[[-1.44 -2.48  3.29 -2.86 -0.43  6.00 -4.79 -4.24]
 [-4.62  4.49 -4.20  4.61 -4.60  4.10  1.03 -5.74]
 [ 0.80  3.76  2.97 -4.42  4.89  4.34 -0.99  2.03]
 [ 3.15  5.32 -6.25  4.49 -5.91 -5.89  0.73 -4.08]
 [-5.01 -1.93 -2.49 -4.15 -3.31  0.67 -1.60 -3.91]
 [ 3.12  3.49 -3.13 -4.77 -4.14 -4.90  1.51 -4.82]
 [-2.78 -6.12 -1.59 -5.35 -2.27  5.48  4.15 -1.33]
 [ 4.80  3.86  0.46  5.35 -6.83 -5.36  3.61  2.85]]
->
[[ 4.80 -2.78  3.12 -5.01  3.15  0.80 -4.62 -1.44]
 [ 3.86 -6.12  3.49 -1.93  5.32  3.76  4.49 -2.48]
 [ 0.46 -1.59 -3.13 -2.49 -6.25  2.97 -4.20  3.29]
 [ 5.35 -5.35 -4.77 -4.15  4.49 -4.42  4.61 -2.86]
 [-6.83 -2.27 -4.14 -3.31 -5.91  4.89 -4.60 -0.43]
 [-5.36  5.48 -4.90  0.67 -5.89  4.34  4.10  6.00]
 [ 3.61  4.15  1.51 -1.60  0.73 -0.99  1.03 -4.79]
 [ 2.85 -1.33 -4.82 -3.91 -4.08  2.03 -5.74 -4.24]]

[[-2.48  2.67  7.51]
 [ 3.31 -2.11  2.22]
 [-0.82  4.23  4.44]
 [-1.96  3.60  4.81]
 [-2.45  2.44  7.04]
 [ 0.99 -1.18 -0.95]
 [-4.57  4.90  0.63]
 [-2.25  4.85 -0.05]
 [-1.58  1.46  1.15]
 [-1.08  0.60  0.91]]
->
[[-1.08 -1.58 -2.25 -4.57  0.99 -2.45 -1.96 -0.82  3.31 -2.48]
 [ 0.60  1.46  4.85  4.90 -1.18  2.44  3.60  4.23 -2.11  2.67]
 [ 0.91  1.15 -0.05  0.63 -0.95  7.04  4.81  4.44  2.22  7.51]]

[[ 3.51  6.49  4.00]
 [-2.08 -6.59 -6.11]
 [ 3.80  3.25  2.84]
 [ 3.21  3.19 -2.67]
 [-2.14 -0.74  4.32]
 [ 4.16  3.46  1.26]
 [-1.69 -4.57 -6.33]
 [-1.22 -3.50 -5.74]]
->
[[-1.22 -1.69  4.16 -2.14  3.21  3.80 -2.08  3.51]
 [-3.50 -4.57  3.46 -0.74  3.19  3.25 -6.59  6.49]
 [-5.74 -6.33  1.26  4.32 -2.67  2.84 -6.11  4.00]]

[[-2.36 -1.46 -2.00 -4.64 -6.64 -1.51  4.72  5.78  4.85  6.76]
 [-2.30 -5.52 -4.64 -5.05  3.11 -5.80 -0.64 -2.83  5.73  6.06]
 [-0.11  1.97  2.55  5.27  3.54  0.60  1.20  5.98  2.83 -0.77]
 [ 3.63 -2.55  1.62  5.39 -1.54 -3.94 -0.07 -1.67 -3.55  4.98]
 [-5.54 -3.88 -1.26 -4.06 -4.40 -1.75  5.07 -6.17 -5.62  2.87]
 [ 2.55  3.79 -2.15 -6.47 -0.50  4.12  2.96 -6.41  1.02  2.72]
 [ 4.41  4.69 -6.51 -0.80 -5.01  6.75 -3.03 -2.97 -5.27 -0.88]
 [-2.54  1.89 -3.04  0.72  5.33 -5.41 -3.29 -0.16  6.13 -2.56]
 [ 1.57  3.12  4.10  0.97  2.87  1.13  3.15 -5.47  5.16 -4.72]]
->
[[ 1.57 -2.54  4.41  2.55 -5.54  3.63 -0.11 -2.30 -2.36]
 [ 3.12  1.89  4.69  3.79 -3.88 -2.55  1.97 -5.52 -1.46]
 [ 4.10 -3.04 -6.51 -2.15 -1.26  1.62  2.55 -4.64 -2.00]
 [ 0.97  0.72 -0.80 -6.47 -4.06  5.39  5.27 -5.05 -4.64]
 [ 2.87  5.33 -5.01 -0.50 -4.40 -1.54  3.54  3.11 -6.64]
 [ 1.13 -5.41  6.75  4.12 -1.75 -3.94  0.60 -5.80 -1.51]
 [ 3.15 -3.29 -3.03  2.96  5.07 -0.07  1.20 -0.64  4.72]
 [-5.47 -0.16 -2.97 -6.41 -6.17 -1.67  5.98 -2.83  5.78]
 [ 5.16  6.13 -5.27  1.02 -5.62 -3.55  2.83  5.73  4.85]
 [-4.72 -2.56 -0.88  2.72  2.87  4.98 -0.77  6.06  6.76]]

[[ 1.79  0.68 -0.34  8.36]
 [ 0.06  1.01  0.80  8.36]
 [ 1.55  1.77  2.71  8.36]
 [ 3.34  2.18  3.54  8.36]
 [-5.79 -4.27 -1.46  8.36]]
->
[[-5.79  3.34  1.55  0.06  1.79]
 [-4.27  2.18  1.77  1.01  0.68]
 [-1.46  3.54  2.71  0.80 -0.34]
 [ 8.36  8.36  8.36  8.36  8.36]]

[[-0.39  4.69 -4.40 -1.88  3.98  2.17 -0.76  6.47 -4.19]
 [-0.03  1.00  1.86 -2.44 -1.65 -0.90  0.11  0.39 -6.83]
 [-0.16  5.76  0.77 -1.96 -0.01  5.66 -3.15 -5.33 -8.09]
 [-0.57  4.16 -8.46 -2.06 -1.51  0.88 -1.21 -4.97  0.83]
 [-2.88 -2.42 -6.43  1.64  1.52 -0.50 -0.40 -4.95 -5.28]]
->
[[-2.88 -0.57 -0.16 -0.03 -0.39]
 [-2.42  4.16  5.76  1.00  4.69]
 [-6.43 -8.46  0.77  1.86 -4.40]
 [ 1.64 -2.06 -1.96 -2.44 -1.88]
 [ 1.52 -1.51 -0.01 -1.65  3.98]
 [-0.50  0.88  5.66 -0.90  2.17]
 [-0.40 -1.21 -3.15  0.11 -0.76]
 [-4.95 -4.97 -5.33  0.39  6.47]
 [-5.28  0.83 -8.09 -6.83 -4.19]]

[[ 0.88  5.86 -6.20]
 [ 0.63  2.02 -4.28]
 [ 0.93  5.71 -1.43]
 [-3.44  7.64 -4.31]
 [-1.75  5.59 -6.71]
 [-1.38  5.54 -6.78]
 [-0.35  5.71 -0.85]
 [ 0.28  5.76 -1.05]
 [-3.49  6.97 -5.03]
 [-0.46  3.73 -5.62]
 [ 1.50  7.13 -3.69]
 [ 0.35  0.12 -3.21]]
->
[[ 0.35  1.50 -0.46 -3.49  0.28 -0.35 -1.38 -1.75 -3.44  0.93  0.63  0.88]
 [ 0.12  7.13  3.73  6.97  5.76  5.71  5.54  5.59  7.64  5.71  2.02  5.86]
 [-3.21 -3.69 -5.62 -5.03 -1.05 -0.85 -6.78 -6.71 -4.31 -1.43 -4.28 -6.20]]
